The same points and some others measured another way (B), then each row and its match in B
B:
1: -42	-95	104	100	-8	-98	-62	-40	66	-21	-81	11	-25	7	97	-97	127	-152	-41	-61	52	40	126	-32	132	13	36	-102	141	-143	181	-2	-201	-16	34
2: 111	129	-101	-11	37	-51	-3	-91	96	37	106	-7	-103	-138	-43	13	-62	70	234	-10	85	189	36	150	55	17	-69	-167	118	76	-128	33	-193	50	30
3: 39	100	56	139	-11	-87	-99	-8	-72	36	25	-29	-13	-40	-29	143	-57	118	90	101	50	22	-43	-5	23	-79	75	46	-50	41	-145	25	99	-13	94
4: -75	-140	126	85	33	-149	94	105	9	121	-24	8	-60	73	-67	64	-170	46	-82	26	184	61	133	-56	83	-57	17	-19	52	38	28	92	-48	-104	-172
5: 42	21	39	80	-2	-134	9	-14	-51	-1	-4	-17	-19	47	-11	13	54	-124	56	-9	62	119	-10	29	95	-29	-42	4	119	9	63	-65	-155	3	84
6: 95	-8	-49	83	-7	26	94	6	-29	114	-40	126	-46	-10	25	-33	-72	107	34	107	19	91	-11	-56	6	-126	25	-60	79	-37	-32	-27	-111	1	-30
7: 126	134	38	214	81	-188	35	-64	67	117	212	-50	-203	208	8	74	175	72	95	-67	-72	-1	-47	-118	5	-80	3	-44	-15	24	-150	-28	-259	195	117
8: 57	-62	31	54	18	-143	129	77	73	113	9	20	-72	154	-11	-59	14	-52	20	75	-3	181	6	-62	65	-36	-92	-68	225	-21	93	17	-297	55	22
9: -286	-196	6	173	-206	-76	85	720	536	334	31	189	-160	-84	-390	-73	-253	342	294	762	-230	504	94	-175	-44	98	-127	91	710	-296	-147	204	-349	168	161
10: 64	-47	15	121	43	74	16	48	16	89	45	133	-146	4	-54	-12	-88	172	10	82	3	47	54	-150	-13	-57	50	19	-28	-10	-149	54	24	-9	-42
11: 144	113	-56	58	-17	78	-42	-106	-204	0	-66	91	41	-138	31	75	-116	121	81	98	82	59	-79	51	-12	-141	85	18	-74	56	-120	-64	123	-84	18
12: -21	30	107	191	29	-65	-129	2	52	6	98	15	-147	-16	-55	63	62	82	65	-9	11	19	87	-77	21	5	87	43	-24	-32	-143	34	-27	30	48
13: 93	-131	-23	57	28	-10	192	99	23	154	-26	120	-89	152	-6	-113	-64	23	-48	105	-14	112	-4	-169	53	-85	-73	-55	141	-33	58	17	-169	27	-26
14: -37	-111	121	61	37	-214	34	85	21	19	16	-84	-57	151	-60	0	6	-174	-34	-46	110	88	64	-47	172	39	-96	5	120	41	121	50	-101	-21	52
15: 0	-33	103	98	51	-41	-96	-98	-34	-110	23	31	-110	-37	-12	-17	100	-142	-2	-181	116	63	153	22	86	45	41	13	8	-1	35	-41	-103	-67	-49
16: -20	-164	100	51	-9	-138	70	264	46	102	-31	-12	-20	178	-115	-23	-124	-29	-35	238	-4	161	-27	-162	109	19	-124	79	195	13	64	133	5	-7	119
17: 70	-333	344	-133	241	163	-52	-274	-377	-426	-174	203	-91	48	-6	-130	42	-470	-409	-484	370	259	399	87	-8	129	63	179	-88	202	353	-66	-107	-526	-641
18: 154	153	-78	1	-27	-39	22	-97	-203	94	-87	-18	123	-115	47	160	-255	185	98	156	159	42	-137	119	26	-194	48	-71	-78	139	-120	13	174	-92	19
19: 45	130	17	158	-21	-187	-27	41	17	59	96	-57	-67	64	-57	90	80	4	166	90	-38	111	-89	2	49	-41	-33	37	117	4	-86	-51	-153	120	213
20: 253	-23	-120	-160	65	347	-93	-263	-156	-177	-149	209	8	-285	109	-201	-114	-32	25	-53	109	157	66	101	26	24	15	-129	-41	52	23	14	111	-193	-100
21: 134	-23	-79	14	-5	-12	147	0	-44	151	-76	71	14	27	61	-43	-135	83	17	128	50	80	-60	-43	58	-138	-32	-121	83	8	22	14	-69	-9	1
22: 146	131	-52	38	-6	-83	-21	-80	-89	3	5	-34	22	-17	29	38	6	-28	138	56	28	109	-116	67	68	-63	-44	-39	58	59	-33	-46	-51	33	170
23: -33	45	125	52	-3	-207	-95	-118	11	-13	-63	-107	48	-72	87	97	-2	-40	24	-46	177	67	104	146	94	-32	76	-140	74	-1	84	53	-146	-79	-53
24: 0	-81	-34	249	-102	-109	201	266	-3	283	-51	111	-27	217	-14	-34	-7	81	-7	292	-131	-19	-150	-289	73	-206	-17	71	162	-175	17	-91	-89	148	216
25: 74	-39	108	20	107	-78	-35	-162	26	8	4	-31	-70	21	98	3	-31	23	-76	-137	144	-1	137	-9	73	-20	55	-171	-64	56	22	133	-62	-74	-137
26: 26	-116	192	43	97	-29	-59	-142	-32	-73	-64	47	-71	31	83	-31	35	-66	-152	-147	139	61	203	-20	23	-3	100	-69	-12	1	113	67	-135	-154	-236
27: 102	7	-15	21	0	-120	35	10	-59	27	-21	-52	18	78	12	-23	-14	-115	55	50	42	80	-92	-13	152	-26	-106	-38	93	47	67	3	-23	28	183
28: -36	-58	79	142	9	-36	-56	31	-17	-30	19	57	-108	-10	-64	-11	48	-74	18	-44	64	59	101	-56	82	15	27	68	45	-39	-1	-37	-53	-31	18
29: -22	-23	76	55	2	-95	-42	-28	-74	-89	-29	11	-28	-50	-50	12	33	-183	42	-79	144	164	97	101	99	29	-14	39	121	19	94	-76	-142	-90	-24
30: 92	221	-76	384	-102	-339	115	267	305	562	204	-157	-81	329	74	171	12	549	206	523	-363	-214	-372	-414	20	-293	16	-146	43	-171	-357	171	-36	501	569
31: 8	53	66	90	-7	-127	-90	-27	-27	-57	14	-35	-32	-32	-31	47	64	-100	100	-12	67	135	29	73	75	16	-3	24	103	7	13	-41	-120	-12	83
32: 67	67	15	101	-27	-84	-38	24	-38	-10	11	12	-28	7	-34	18	61	-56	119	95	-23	161	-62	12	45	-25	-30	51	138	-11	-14	-68	-124	37	158
33: 2	-212	86	44	17	-33	79	42	-9	91	-152	56	13	94	101	-106	-90	-34	-182	40	96	-23	91	-157	131	-71	20	-104	47	-75	174	100	4	-95	-75
34: -46	-29	29	210	-31	75	-87	105	-25	-48	49	172	-155	-83	-146	-31	86	-28	106	45	-29	124	76	-83	19	23	51	191	88	-102	-95	-132	-54	5	82
35: 209	-52	21	-31	130	66	71	-170	-38	-22	8	111	-124	80	77	-126	35	-49	-62	-119	42	142	75	-44	2	-19	-26	-115	24	60	54	20	-214	-51	-151
36: -21	-95	76	181	41	-119	104	117	139	157	98	60	-195	158	-63	-25	36	60	-5	23	-15	63	93	-176	40	-36	-9	-24	117	-67	-32	32	-245	87	-26
37: 57	-18	16	75	7	-228	200	77	-37	189	-8	-44	-3	190	-8	63	-92	7	-2	84	90	88	-68	-37	90	-141	-75	-62	122	60	55	-2	-176	28	6
38: 190	-200	109	-166	208	192	-103	-468	-160	-215	-195	66	-1	-98	315	-209	-29	-185	-323	-446	308	-129	284	17	150	22	115	-304	-275	77	253	146	126	-314	-360
39: 193	149	-182	-17	1	50	14	11	-49	0	96	54	-71	-109	-136	-11	-89	21	289	129	-9	255	-138	93	45	13	-158	24	123	121	-172	-59	-25	70	216
40: 17	15	80	19	26	-262	47	-13	-29	50	2	-129	17	84	-12	102	-69	-86	30	-21	174	122	14	96	125	-36	-64	-71	104	108	76	45	-138	-39	-5
41: 92	109	100	249	-2	-99	-44	-96	-242	10	-9	22	-10	131	76	135	141	5	-37	-12	-4	-79	-107	-100	-15	-193	148	138	-128	-11	-48	-162	5	2	82
42: 120	92	2	11	28	-116	-24	-50	-103	22	16	-90	25	5	-12	105	-115	29	84	53	110	68	-85	57	86	-57	-41	-28	-28	144	-74	52	94	-28	104
43: -20	-69	77	149	40	-84	16	65	93	30	91	59	-188	80	-87	-39	94	-51	37	-38	1	121	113	-92	55	32	-23	28	134	-50	-9	-17	-240	47	3
44: 118	264	-2	255	10	-157	-61	-113	-46	101	167	-59	-105	50	25	195	124	173	175	8	-45	-54	-125	-23	-25	-160	104	2	-106	23	-253	-87	-87	160	175
45: 157	61	9	-34	115	193	-241	-405	-260	-295	-44	59	-34	-282	102	-25	18	-144	-8	-367	260	-49	149	159	99	43	118	-49	-289	128	-31	-51	236	-229	-113
46: 134	-10	-27	100	52	107	6	19	12	77	66	131	-150	18	-36	-43	-56	174	43	100	-57	48	-10	-167	-18	-52	17	9	-38	2	-174	55	46	38	41
47: 68	-6	3	22	10	-97	-19	12	-53	-10	-7	-61	4	28	-19	-10	-34	-113	56	16	76	65	-43	-4	163	14	-91	-13	52	59	35	26	55	-5	175
48: 45	-22	-33	69	-36	-157	173	149	-19	263	-45	-32	44	102	-14	86	-249	178	18	245	80	22	-108	-86	92	-179	-43	-70	63	46	-46	93	59	17	65
49: 172	-75	187	6	191	-19	-6	-317	-164	14	-76	-13	-21	116	240	59	-96	107	-300	-233	233	-166	139	-85	8	-150	181	-187	-332	144	35	174	117	-210	-350
50: 102	-128	-39	81	149	322	-33	-284	-217	-164	8	274	-226	-181	33	-155	23	-102	-123	-453	234	-133	269	-66	88	-10	133	-6	-310	27	-39	-145	136	-195	-287
51: 112	-33	73	54	86	153	-100	-179	-219	-137	-44	140	-73	-95	19	-3	-32	-15	-77	-139	146	24	113	-9	-3	-38	120	71	-177	71	-47	-41	135	-191	-169
52: -21	-201	-6	6	54	141	13	-92	-129	-74	-113	146	-62	-162	6	-121	-132	-134	-111	-236	285	-49	234	-4	187	5	42	-56	-101	6	102	-29	147	-212	-201
53: 60	-81	81	47	0	-197	119	141	235	269	-37	-41	-9	205	82	-33	-95	192	-25	305	-89	132	-31	-167	25	-85	-49	-208	243	-75	51	242	-243	101	50
54: -29	-73	67	102	-17	-33	-14	54	-93	37	-75	46	1	-33	-30	50	-125	31	-35	60	130	13	51	-48	85	-75	58	44	-16	3	-4	19	119	-108	-27
55: 2	15	129	145	61	-129	-86	22	40	-7	129	-39	-152	75	-89	72	54	8	50	-31	29	77	65	-62	40	37	7	60	6	48	-102	54	-67	26	45
56: -45	-7	89	165	18	-57	11	10	14	65	40	99	-134	-45	-69	81	-33	113	34	-3	104	110	147	2	-32	-73	111	11	54	-25	-93	-29	-190	-51	-179
57: -41	-169	36	171	-8	84	28	150	-14	71	-29	173	-122	19	-77	-75	-56	45	-57	71	16	-13	85	-225	73	-43	47	97	5	-103	-35	-5	89	-35	3
58: -83	-2	100	173	-36	-63	-101	62	-123	-16	-31	29	-17	-85	-99	136	-85	34	32	54	139	24	62	-4	52	-55	105	147	-37	7	-83	-37	134	-108	2
59: -181	-40	73	178	-101	-62	-32	331	321	180	56	132	-157	-139	-234	51	-131	299	222	403	-72	343	149	-29	-97	27	41	38	388	-169	-183	112	-304	58	-33
60: -24	-66	-3	-47	-57	-75	26	158	141	154	-110	-2	68	-120	-44	14	-312	188	96	334	91	223	36	49	64	-23	-48	-147	242	-8	-9	218	-18	-68	-6
61: 51	10	105	-4	26	-191	-49	60	9	84	-11	-156	54	63	-14	129	-209	123	21	183	98	71	-53	-12	88	-28	-39	-56	10	138	-64	238	158	-48	89
62: 107	-11	-59	116	-6	114	47	20	-52	99	-23	173	-75	-40	-1	-35	-88	170	35	139	-17	41	-22	-123	-14	-122	59	-1	-3	-47	-117	-20	27	-2	4
63: 60	45	-15	155	-16	88	-95	-63	-102	-29	-14	119	-64	-113	7	0	32	47	63	10	19	-2	10	-46	22	-68	101	53	-61	-59	-101	-86	68	-23	66
64: 75	-26	-2	22	21	-100	117	-14	3	132	-41	15	-13	43	40	7	-117	62	3	57	106	95	21	1	61	-102	-17	-139	90	27	34	49	-145	-28	-76
65: 11	93	45	154	-5	-64	-9	-70	-41	46	21	79	-79	-87	-26	116	-6	114	88	8	98	127	86	81	-60	-113	124	-7	54	-10	-100	-82	-214	-42	-141
66: 88	62	15	62	9	-79	-56	-19	-27	-2	28	-34	-25	7	-12	26	4	-20	97	56	17	92	-50	2	79	-8	-38	-8	51	37	-42	17	-11	26	153
67: 2	-8	60	237	14	101	-115	44	16	-34	98	181	-216	-49	-107	-22	121	71	75	22	-80	73	86	-148	-44	8	99	154	8	-101	-172	-77	-59	34	42
68: 297	39	26	-91	186	443	-418	-735	-223	-369	-176	131	4	-415	437	-181	89	-5	-179	-483	219	-278	247	74	53	6	328	-319	-528	3	4	93	378	-297	-225
69: 65	-80	-58	30	-64	-34	85	82	-126	69	-148	36	96	34	33	-67	-102	-98	-9	138	59	37	-105	-68	169	-91	-72	-9	96	-28	126	-34	93	-33	168
70: 75	158	-140	160	5	23	-68	-377	-160	-52	-6	38	-45	-239	195	-7	153	-105	97	-393	215	-238	78	131	186	-134	154	-196	-208	-71	-11	-247	-23	1	37
71: 192	61	-73	-12	59	16	38	-126	-78	101	-13	-2	3	-33	82	33	-192	169	31	37	113	-27	-60	-17	64	-125	9	-160	-128	119	-111	107	151	-34	3
72: 57	-56	-30	137	-18	-78	62	117	-46	116	-7	0	-30	141	3	-45	-12	-39	0	92	-28	-78	-115	-206	176	-76	-71	25	4	-37	12	-4	122	86	266

-41	221	516	-270	261	-15	-214	4	-136	402	159	-80	330	280	384	-39	404	7	237	293	-84	141	-187	140	-103	-192	-45	-92	-143	-407	-103	430	-679	22 -> 20
0	-221	-75	219	21	-96	-319	-221	-108	322	103	124	241	143	13	-58	-379	49	53	245	351	23	-75	-155	446	-52	186	-217	108	47	201	27	-102	279 -> 71
90	1	-315	-90	-28	-363	-55	325	29	-13	-278	-309	-154	-200	-30	63	-148	-59	49	-70	-12	-13	91	120	12	-131	-268	46	285	-103	-31	-105	157	-71 -> 36
82	103	294	58	-60	-83	8	13	-202	479	175	-5	-57	-27	472	42	25	-148	97	-151	11	-61	279	-314	270	6	-325	-60	-59	111	-47	181	-321	7 -> 45
-2	8	-216	-46	-110	-158	142	190	-18	55	-104	-199	-246	-167	63	46	102	-81	-45	-204	-42	-1	126	95	-122	20	-265	123	121	-81	-185	-60	95	-168 -> 28
-27	-228	-517	278	43	-130	-127	236	176	262	-215	5	-275	-172	-81	349	-305	-33	270	-28	483	298	-72	-17	99	-121	-121	75	351	221	-2	28	89	75 -> 59
-3	320	423	-379	48	-265	-11	288	-217	-105	-197	-418	116	23	155	-117	492	10	-134	-27	-301	-84	97	160	-234	-230	-150	-108	106	-569	-146	115	-118	-196 -> 13
-84	-91	15	85	-126	-376	-201	73	-47	494	-3	-21	82	84	231	-151	-247	-87	176	-80	216	-37	67	-84	418	-150	-155	-180	175	-44	-52	15	-74	48 -> 30
65	-149	-384	160	1	-176	-19	172	22	186	-225	-109	-295	-304	-217	289	-187	-30	-47	-99	297	93	121	-98	50	-74	-79	85	369	289	-37	-19	285	-74 -> 56
361	-170	-674	233	-25	242	-44	-136	239	-26	-17	83	-149	29	-126	343	-554	-28	356	179	201	46	-62	-32	127	367	72	171	-112	315	293	-89	-64	254 -> 29
-187	-334	-700	390	-45	112	25	137	177	11	12	91	-322	-115	204	235	-233	-30	266	-70	401	418	-156	120	-25	69	-309	176	123	-16	-42	-120	-120	207 -> 67
-95	-243	-437	161	22	155	-4	2	161	-12	85	-68	-116	-20	299	138	-99	25	248	77	151	234	-42	75	-185	174	-276	206	11	-36	-148	52	-369	98 -> 34
26	-118	176	168	-43	-94	-127	-303	-176	682	88	183	78	61	-264	23	-79	-9	-163	20	391	-100	76	-284	348	-14	403	-168	148	343	-26	180	174	-59 -> 18
301	81	-86	-12	-45	-101	-44	122	55	189	-30	-187	-90	-49	356	160	-283	-115	333	-39	-88	-131	283	-215	174	134	-369	64	-26	178	60	85	-292	38 -> 15
-34	-375	-737	196	-146	19	-141	-212	333	51	-12	79	74	239	-196	-55	-486	60	319	182	307	67	-278	273	73	266	226	75	-1	-28	14	-164	15	156 -> 72
-2	287	313	-309	62	-160	43	269	-251	-217	-148	-355	49	-24	143	-73	497	12	-197	-12	-297	-11	43	191	-253	-204	-159	-63	56	-586	-74	50	-101	-108 -> 38
61	-54	5	-168	33	-71	-231	-59	185	-68	-148	-338	304	227	82	-46	-72	150	262	267	-33	-144	59	18	-183	113	113	-17	94	-196	-146	181	-332	-62 -> 33
244	-119	-371	68	-116	-93	-155	-172	160	325	61	56	86	192	-3	-13	-524	-73	357	128	112	-137	-39	9	339	233	51	0	-107	163	144	-49	-101	141 -> 47
-14	220	346	-229	94	-166	-2	193	-184	170	-139	-243	9	-35	36	51	456	-16	-118	-33	-84	14	63	58	-195	-207	-45	-45	139	-265	-180	216	-75	-208 -> 6
-248	-88	-71	88	224	202	-68	30	-42	189	209	91	1	70	346	136	293	16	189	194	200	482	-321	238	-214	-107	-183	91	-61	-321	-109	219	-534	170 -> 68
-187	-264	-320	112	-2	-84	-21	-57	-16	224	38	-27	-92	-112	-60	0	0	27	-119	10	244	151	-57	99	-77	-10	-32	84	202	21	-212	14	50	-64 -> 51
258	92	79	-94	8	-30	-76	-75	-185	-172	-69	-220	118	-5	-44	14	-64	55	-165	144	-134	-215	173	-129	77	79	93	-95	11	-105	182	-21	-8	66 -> 37
382	287	267	-52	88	129	52	147	-48	222	-90	-154	-161	-68	230	434	116	-96	243	-49	-67	-66	297	-339	-41	90	-169	72	-59	239	53	319	-302	-65 -> 70
-158	-318	-501	363	-31	-55	-128	165	162	39	-183	-21	-184	-95	32	231	-298	46	222	-28	496	288	-42	-56	74	-58	-102	21	334	55	-21	-45	18	148 -> 50
320	0	-243	72	11	59	-109	-161	65	408	113	157	18	150	-35	163	-356	-104	324	170	135	-12	-112	-9	301	174	89	23	-181	220	238	62	-149	182 -> 22
-14	-68	-23	-48	-155	-114	-89	-94	-33	-88	52	-200	209	178	278	-261	-119	44	50	57	-110	-173	115	7	88	136	-98	-90	-37	-320	-47	-71	-229	65 -> 16
374	-89	-505	4	-45	-89	-61	-149	-14	41	-47	-49	-58	-99	-369	85	-460	-37	-78	155	19	-172	10	39	224	191	131	65	28	238	263	-189	280	100 -> 40
278	36	-136	-108	74	78	-24	-98	-37	46	157	-149	28	-20	252	76	-129	-41	120	183	-211	-77	100	-25	-16	216	-236	138	-175	51	73	78	-379	80 -> 31
156	-299	-483	320	-94	30	-175	-330	-4	282	177	246	44	87	-126	14	-618	-29	85	176	345	-16	-97	-99	495	203	185	-65	-34	264	296	-151	62	323 -> 42
-53	-400	-880	422	-99	26	-2	19	139	25	17	135	-323	-181	-34	178	-503	-44	123	-34	409	279	-128	82	186	124	-188	148	151	167	117	-268	145	258 -> 12
112	-291	-209	257	-48	-246	-356	-140	29	289	-95	-62	158	-2	-45	31	-643	68	119	156	394	-138	197	-386	485	10	117	-182	329	334	139	9	35	170 -> 49
-281	-332	-417	256	-169	68	251	-116	-120	-64	45	-18	-320	-266	-181	-2	167	50	-480	-227	243	123	77	40	-209	132	-6	142	217	10	-279	-173	345	-142 -> 58
31	250	350	-190	21	-158	14	145	-204	157	-173	-161	30	46	-114	23	411	-19	-149	-57	-38	-33	10	76	-85	-190	139	-121	97	-303	-71	133	91	-165 -> 21
-276	-146	-316	-60	108	-211	-144	300	171	-11	-232	-242	-14	-12	29	44	136	78	185	90	189	318	-228	384	-312	-232	-143	76	321	-402	-263	60	-117	-71 -> 9
-22	-105	-399	-36	51	85	68	-102	-147	-145	185	-18	-50	-55	-25	-78	68	-5	-221	155	-89	152	-230	369	-131	93	-97	134	-114	-315	54	-171	-40	135 -> 66
